Here is a tiny trained network, its code and every weight. The questions are about switching its units off for an input and a target symbol, where a switched-off unit gives its printed mean instead of its output.

import numpy as np


def w(rows, s, z=0):
    codes = np.array(rows[::2]) - 128.0
    scale = np.full(codes.shape[1], s)
    scale[-1] = z or s
    return codes * scale


def f(y):
    return y / 2 * (1 + np.tanh(0.7978845608 * (y + 0.044715 * y**3)))


def softmax(a):
    e = np.exp(a - a.max(-1, keepdims=True))
    return e / e.sum(-1, keepdims=True)


def log_softmax(a):
    a = a - a.max(-1, keepdims=True)
    return a - np.log(np.exp(a).sum(-1, keepdims=True))


def net(x, mask):
    ids = ['αβγζθλξπστφψ'.index(c) for c in x.split()]
    T = len(ids)
    res = E[ids] + P[:T]
    u = 0
    for l in range(2):
        q, k, v = (res @ M[l].T for M in (Q, K, V))
        z = softmax(np.where(np.tri(T) > 0, q @ k.T / 4**0.5, -1e9)) @ v
        res = res + np.where(mask[u], z, O[l][:, -1]) @ O[l][:, :-1]
        u += 1
        y = f(res @ A[l][:, :-1].T + A[l][:, -1])
        res = res + np.where(mask[u : u + 4], y, B[l][:, -1]) @ B[l][:, :-1]
        u += 4
    return log_softmax(res[-1] @ U[:, :-1].T + U[:, -1])


Q, K, V, O, A, B = {}, {}, {}, {}, {}, {}
E = w([
[104,157,120,109],'α',
[101,156,124,111],'β',
[101,154,124,108],'γ',
[103,164,135,120],'ζ',
[82,121,53,131],'θ',
[130,109,92,58],'λ',
[133,194,79,152],'ξ',
[243,2,153,158],'π',
[111,101,73,79],'σ',
[78,152,63,158],'τ',
[143,145,134,70],'φ',
[171,170,75,102],'ψ',
],0.012)
P = w([
[9,216,37,6],'0',
[26,217,55,2],'1',
[28,208,63,4],'2',
[52,194,46,29],'3',
[68,186,45,43],'4',
[83,188,47,57],'5',
[91,163,42,71],'6',
[114,157,45,80],'7',
[122,141,41,96],'8',
[136,126,43,109],'9',
[155,119,49,118],'10',
[173,104,50,136],'11',
[178,88,54,140],'12',
[199,75,58,149],'13',
],0.0036)
Q[0] = w([
[171,97,116,141],'0.h1',
[91,115,106,150],'0.h1',
[117,196,250,225],'0.h1',
[123,117,91,67],'0.h1',
],0.015)
K[0] = w([
[183,173,163,108],'0.h1',
[113,96,161,88],'0.h1',
[7,223,89,45],'0.h1',
[156,88,121,179],'0.h1',
],0.013)
V[0] = w([
[146,116,118,82],'0.h1',
[78,172,91,36],'0.h1',
[105,248,3,17],'0.h1',
[137,124,138,149],'0.h1',
],0.0047)
O[0] = w([
[115,147,104,112,147],'0.h1',
[53,132,159,77,196],'0.h1',
[35,172,149,2,255],'0.h1',
[147,120,124,141,113],'0.h1',
],0.0075,0.0052)
A[0] = w([
[134,122,205,149,86],'0.n1',
[38,168,156,250,88],'0.n2',
[39,41,177,156,4],'0.n3',
[56,133,232,172,74],'0.n4',
],0.014,0.0048)
B[0] = w([
[200,54,53,175,9],'0.n1',
[81,3,233,53,58],'0.n2',
[197,163,28,153,18],'0.n3',
[136,133,89,91,171],'0.n4',
],0.016,0.0011)
Q[1] = w([
[102,167,107,195],'1.h1',
[94,248,53,83],'1.h1',
[86,115,1,69],'1.h1',
[106,123,118,99],'1.h1',
],0.031)
K[1] = w([
[93,57,127,121],'1.h1',
[176,35,124,215],'1.h1',
[253,82,221,127],'1.h1',
[145,153,156,148],'1.h1',
],0.025)
V[1] = w([
[99,165,2,164],'1.h1',
[51,152,125,232],'1.h1',
[187,238,161,165],'1.h1',
[190,173,103,86],'1.h1',
],0.017)
O[1] = w([
[148,47,25,60,179],'1.h1',
[33,143,9,124,2],'1.h1',
[157,229,110,39,51],'1.h1',
[214,133,147,79,206],'1.h1',
],0.013,0.0078)
A[1] = w([
[25,183,151,98,150],'1.n1',
[212,247,90,247,35],'1.n2',
[61,252,194,113,253],'1.n3',
[124,207,246,137,90],'1.n4',
],0.011,0.0051)
B[1] = w([
[161,135,86,248,176],'1.n1',
[28,77,93,62,153],'1.n2',
[66,189,213,106,229],'1.n3',
[196,103,34,145,249],'1.n4',
],0.015,0.012)
U = w([
[167,203,19,108,79],'α',
[154,154,115,131,127],'β',
[155,139,120,124,70],'γ',
[245,206,102,197,126],'ζ',
[193,106,114,156,80],'θ',
[210,115,152,24,200],'λ',
[31,201,204,83,254],'ξ',
[246,56,148,181,19],'π',
[144,88,110,192,132],'σ',
[100,21,254,125,104],'τ',
[138,133,118,121,95],'φ',
[87,103,60,80,122],'ψ',
],0.0046,0.004)

Each question gives the input, a string of symbols that net reads in full, and the target symbol t.
The units are the heads (4 rows each of Q, K, V and O) and the neurons (one row each of A and B). Each row of codes is followed by its name. A weight is (code - 128) times the scale printed after its matrix; where a second scale follows, it is the last column's (O, A, B and U).
mask holds one flag per unit, layer by layer, with each layer's heads first. A switched-off unit (its flag False) gives its mean, the last column of its rows in O or B, instead of its output. The means were averaged over made-up inputs and are rounded, as every weight is.
A unit's drop is (log p(t) with every unit on - log p(t) with that unit switched off) / (log p(t) with every unit on - log p(t) with every unit switched off).
The circuit of an input: a set's keep is (log p(t) with only the set's units on - log p(t) with every unit switched off) / (log p(t) with every unit on - log p(t) with every unit switched off). Starting from all 10 units, units are removed one at a time, each time the one whose removal leaves the highest keep (on an exact tie, the one counted first), for as long as the keep stays at least 0.8.
units of the circuit, in order: the units of the circuit, biggest drop first
top k neurons: the k neurons with the biggest drops, biggest first
k most important neurons of layer l: the k neurons of layer l with the biggest drops, biggest first
input ψ β φ ζ α β ζ ψ γ φ σ, target ζ: 2 most important neurons of layer 0 -> 0.n4, 0.n2
input τ β ζ ψ λ ζ ζ ζ ψ θ τ ζ, target σ: 2 most important neurons of layer 0 -> 0.n2, 0.n4
input ψ ζ θ θ ζ θ ζ γ ζ β ζ β γ ψ, target λ: 2 most important neurons of layer 1 -> 1.n1, 1.n4
input θ ψ β φ β β β ζ γ φ ζ ζ α, target ξ: top 2 neurons -> 1.n3, 1.n4
input ζ ψ γ θ ψ β α θ ψ θ φ σ, target ζ: units of the circuit, in order -> 1.h1, 1.n4
input ψ ψ α ψ ψ φ, target λ: top 3 neurons -> 0.n1, 1.n1, 0.n3
input ζ σ ζ λ θ, target π: units of the circuit, in order -> 1.h1, 1.n3
input γ ζ ζ ζ ψ θ τ ζ, target σ: units of the circuit, in order -> 1.h1, 0.n2, 1.n1
input ψ α ψ ζ ζ ψ ζ τ β α, target σ: 2 most important neurons of layer 1 -> 1.n1, 1.n3
input ζ ζ α ψ ζ γ, target λ: units of the circuit, in order -> 1.h1, 1.n1
input φ ψ γ ζ, target λ: units of the circuit, in order -> 1.h1, 0.n1
input γ β ζ ζ τ, target σ: units of the circuit, in order -> 1.h1, 0.n2, 1.n1, 0.n4
input ψ γ ψ ξ, target λ: top 3 neurons -> 0.n2, 0.n1, 0.n3
input ψ λ ζ θ ψ β ζ γ ζ θ γ ζ, target ψ: units of the circuit, in order -> 1.h1, 0.n1, 0.n4
input ψ ψ γ γ ζ φ θ θ, target ζ: top 3 neurons -> 1.n4, 0.n2, 1.n2
input ζ ζ ζ θ θ ζ β, target ψ: units of the circuit, in order -> 1.h1, 0.n1
input θ σ ζ ζ θ τ, target σ: top 2 neurons -> 0.n2, 1.n1
input β ζ α, target ξ: units of the circuit, in order -> 1.n4, 1.h1
input γ τ α, target σ: top 3 neurons -> 0.n2, 1.n1, 1.n3
input θ ψ β ζ ζ σ ψ α, target λ: 2 most important neurons of layer 1 -> 1.n1, 1.n3
input θ β ζ ζ ζ ψ ζ ζ σ, target τ: top 3 neurons -> 1.n4, 1.n1, 0.n4
input ζ γ ζ ψ τ, target λ: top 2 neurons -> 1.n3, 1.n1
input ψ ζ ζ τ ψ ψ θ ψ θ σ β, target τ: units of the circuit, in order -> 1.h1, 1.n4, 0.h1, 0.n1
input α ψ ζ φ β γ, target ζ: top 3 neurons -> 1.n4, 0.n4, 0.n2
input ψ ζ θ, target λ: most important neuron of layer 0 -> 0.n2
